Below is a small trained network, with its code and all its weights. Each question gives an input and a target symbol and asks what happens when units are switched off, that is, made to give their printed mean instead of their output.

import numpy as np


def w(rows, s, z=0):
    codes = np.array(rows[::2]) - 128.0
    scale = np.full(codes.shape[1], s)
    scale[-1] = z or s
    return codes * scale


def norm(h):
    return h / np.sqrt((h * h).mean(-1, keepdims=True) + 1e-5)


def f(y):
    return y / 2 * (1 + np.tanh(0.7978845608 * (y + 0.044715 * y**3)))


def softmax(a):
    e = np.exp(a - a.max(-1, keepdims=True))
    return e / e.sum(-1, keepdims=True)


def log_softmax(a):
    a = a - a.max(-1, keepdims=True)
    return a - np.log(np.exp(a).sum(-1, keepdims=True))


def net(x, mask):
    ids = ['αβγδεζηθμξπστω'.index(c) for c in x.split()]
    T = len(ids)
    res = E[ids] + P[:T]
    r = norm(res)
    for j in range(3):
        rows = slice(3 * j, 3 * j + 3)
        q, k, v = (r @ M[0][rows].T for M in (Q, K, V))
        z = softmax(np.where(np.tri(T) > 0, q @ k.T / 3**0.5, -1e9)) @ v
        o = O[0][rows]
        res = res + np.where(mask[j], z, o[:, -1]) @ o[:, :-1]
    y = f(norm(res) @ A[0][:, :-1].T + A[0][:, -1])
    res = res + np.where(mask[3:27], y, B[0][:, -1]) @ B[0][:, :-1]
    return log_softmax(norm(res)[-1] @ U[:, :-1].T + U[:, -1])


Q, K, V, O, A, B = {}, {}, {}, {}, {}, {}
E = w([
[101,254,102],'α',
[115,82,117],'β',
[123,95,132],'γ',
[126,123,116],'δ',
[133,93,125],'ε',
[126,100,128],'ζ',
[102,28,176],'η',
[125,107,128],'θ',
[133,172,152],'μ',
[136,28,74],'ξ',
[196,55,221],'π',
[18,156,158],'σ',
[128,84,126],'τ',
[136,184,159],'ω',
],0.0066)
P = w([
[125,132,136],'0',
[222,102,123],'1',
[73,83,241],'2',
[130,102,138],'3',
[223,88,91],'4',
[62,86,252],'5',
[133,92,154],'6',
[205,97,81],'7',
[64,72,251],'8',
[139,84,157],'9',
[204,85,74],'10',
[74,88,242],'11',
[129,93,145],'12',
],0.004)
Q[0] = w([
[78,127,167],'h1',
[136,157,193],'h1',
[192,133,87],'h1',
[88,145,146],'h2',
[186,169,81],'h2',
[251,125,69],'h2',
[67,129,122],'h3',
[99,25,190],'h3',
[236,136,119],'h3',
],0.015)
K[0] = w([
[103,133,68],'h1',
[154,151,63],'h1',
[164,128,175],'h1',
[150,93,167],'h2',
[138,247,132],'h2',
[94,232,58],'h2',
[191,127,142],'h3',
[107,71,235],'h3',
[19,159,70],'h3',
],0.016)
V[0] = w([
[254,142,197],'h1',
[60,174,144],'h1',
[114,158,78],'h1',
[121,90,213],'h2',
[143,96,127],'h2',
[78,176,139],'h2',
[87,118,130],'h3',
[145,112,129],'h3',
[215,110,147],'h3',
],0.0075)
O[0] = w([
[255,220,211,160],'h1',
[42,161,160,102],'h1',
[86,158,57,74],'h1',
[30,73,158,254],'h2',
[113,130,185,178],'h2',
[140,94,65,61],'h2',
[92,179,146,162],'h3',
[127,96,150,143],'h3',
[161,10,111,145],'h3',
],0.006,0.002)
A[0] = w([
[60,154,152,140],'n1',
[129,114,97,119],'n2',
[196,146,18,18],'n3',
[180,87,151,39],'n4',
[139,124,157,125],'n5',
[27,188,207,122],'n6',
[109,78,172,103],'n7',
[130,124,128,116],'n8',
[93,113,72,102],'n9',
[127,102,163,122],'n10',
[59,122,71,81],'n11',
[78,154,158,124],'n12',
[17,64,6,4],'n13',
[131,135,152,151],'n14',
[64,110,58,89],'n15',
[145,103,131,78],'n16',
[183,60,184,88],'n17',
[229,147,163,78],'n18',
[169,92,152,61],'n19',
[117,99,70,129],'n20',
[126,98,150,120],'n21',
[125,125,142,125],'n22',
[81,2,133,120],'n23',
[130,123,119,119],'n24',
],0.0078,0.0026)
B[0] = w([
[72,120,93,183],'n1',
[147,135,144,118],'n2',
[223,123,194,158],'n3',
[111,176,95,131],'n4',
[109,133,114,143],'n5',
[57,74,67,253],'n6',
[170,82,97,191],'n7',
[130,130,127,125],'n8',
[106,177,149,119],'n9',
[143,117,99,161],'n10',
[70,180,142,130],'n11',
[89,116,100,166],'n12',
[104,250,223,148],'n13',
[108,123,119,147],'n14',
[81,187,160,129],'n15',
[133,144,118,120],'n16',
[118,184,73,186],'n17',
[23,134,119,164],'n18',
[112,165,100,133],'n19',
[142,166,164,121],'n20',
[151,111,109,152],'n21',
[126,127,119,136],'n22',
[199,15,147,252],'n23',
[135,131,132,122],'n24',
],0.022,0.0042)
U = w([
[106,161,132,132],'α',
[91,123,252,146],'β',
[117,121,136,85],'γ',
[143,178,77,193],'δ',
[137,134,92,104],'ε',
[155,130,116,126],'ζ',
[125,113,117,83],'η',
[129,97,120,125],'θ',
[91,96,132,121],'μ',
[201,160,166,253],'ξ',
[150,140,40,86],'π',
[96,110,164,135],'σ',
[137,118,117,92],'τ',
[107,131,95,124],'ω',
],0.012,0.0061)

Each question gives the input, a string of symbols that net reads in full, and the target symbol t.
The units are the heads (3 rows each of Q, K, V and O) and the neurons (one row each of A and B). Each row of codes is followed by its name. A weight is (code - 128) times the scale printed after its matrix; where a second scale follows, it is the last column's (O, A, B and U).
mask holds one flag per unit, heads first, then neurons. A switched-off unit (its flag False) gives its mean, the last column of its rows in O or B, instead of its output. The means were averaged over made-up inputs and are rounded, as every weight is.
A unit's drop is (log p(t) with every unit on - log p(t) with that unit switched off) / (log p(t) with every unit on - log p(t) with every unit switched off).
The circuit of an input: a set's keep is (log p(t) with only the set's units on - log p(t) with every unit switched off) / (log p(t) with every unit on - log p(t) with every unit switched off). Starting from the 12 units with the biggest drops (on a tie, the unit counted first), units are removed one at a time, each time the one whose removal leaves the highest keep (on an exact tie, the one counted first), for as long as the keep stays at least 0.8.
circuit, biggest first: the units of the circuit, biggest drop first
unit that matters most: the unit with the biggest drop
top k neurons: the k neurons with the biggest drops, biggest first
which heads matter: for each layer, one digit per head in row order, 1 if its drop is at least 0.15 and else 0, layers parted by /
input β α ω θ α ξ β τ, target ξ: top 4 neurons : (n6; n3; n1; n12)
input ζ σ ξ α α γ α τ, target ξ: unit that matters most : h2
input ω ε θ γ α μ ω μ, target ξ: circuit, biggest first : (h2; n3)
input α ε α α η ξ ε σ, target β: circuit, biggest first : (h1; n13)
input β α ε θ θ α ε ζ, target ξ: circuit, biggest first : (h2; n3; n6)
input δ γ β, target β: which heads matter : 100
input ω ε ε π ε σ α σ α ε ε, target ξ: circuit, biggest first : (n6; h2; n3)
input δ α θ, target β: circuit, biggest first : (h1; n13)
input β α β β ξ, target ξ: which heads matter : 000
input α β ε ε τ β α ω, target ξ: circuit, biggest first : (h2; n6; n3)
input β α θ η μ β α β, target ξ: circuit, biggest first : (h2; n3; n6)
input α δ τ ε α δ α β θ ε γ, target ξ: which heads matter : 010
input ε α β τ β, target ξ: circuit, biggest first : (n3; h2; n6)
input β α β θ α σ α θ, target ξ: which heads matter : 010
input δ α β ε θ γ, target β: unit that matters most : h1
input β α β ε ε, target ξ: which heads matter : 010
input π β α α θ, target ξ: top 4 neurons : (n6; n3; n1; n12)
input δ α ε, target β: top 2 neurons : (n13; n23)
input ζ τ α θ μ, target ξ: which heads matter : 011
input η θ μ β β α β β ε θ γ, target ξ: unit that matters most : h2
input γ α α ε ω, target ξ: top 3 neurons : (n6; n3; n1)
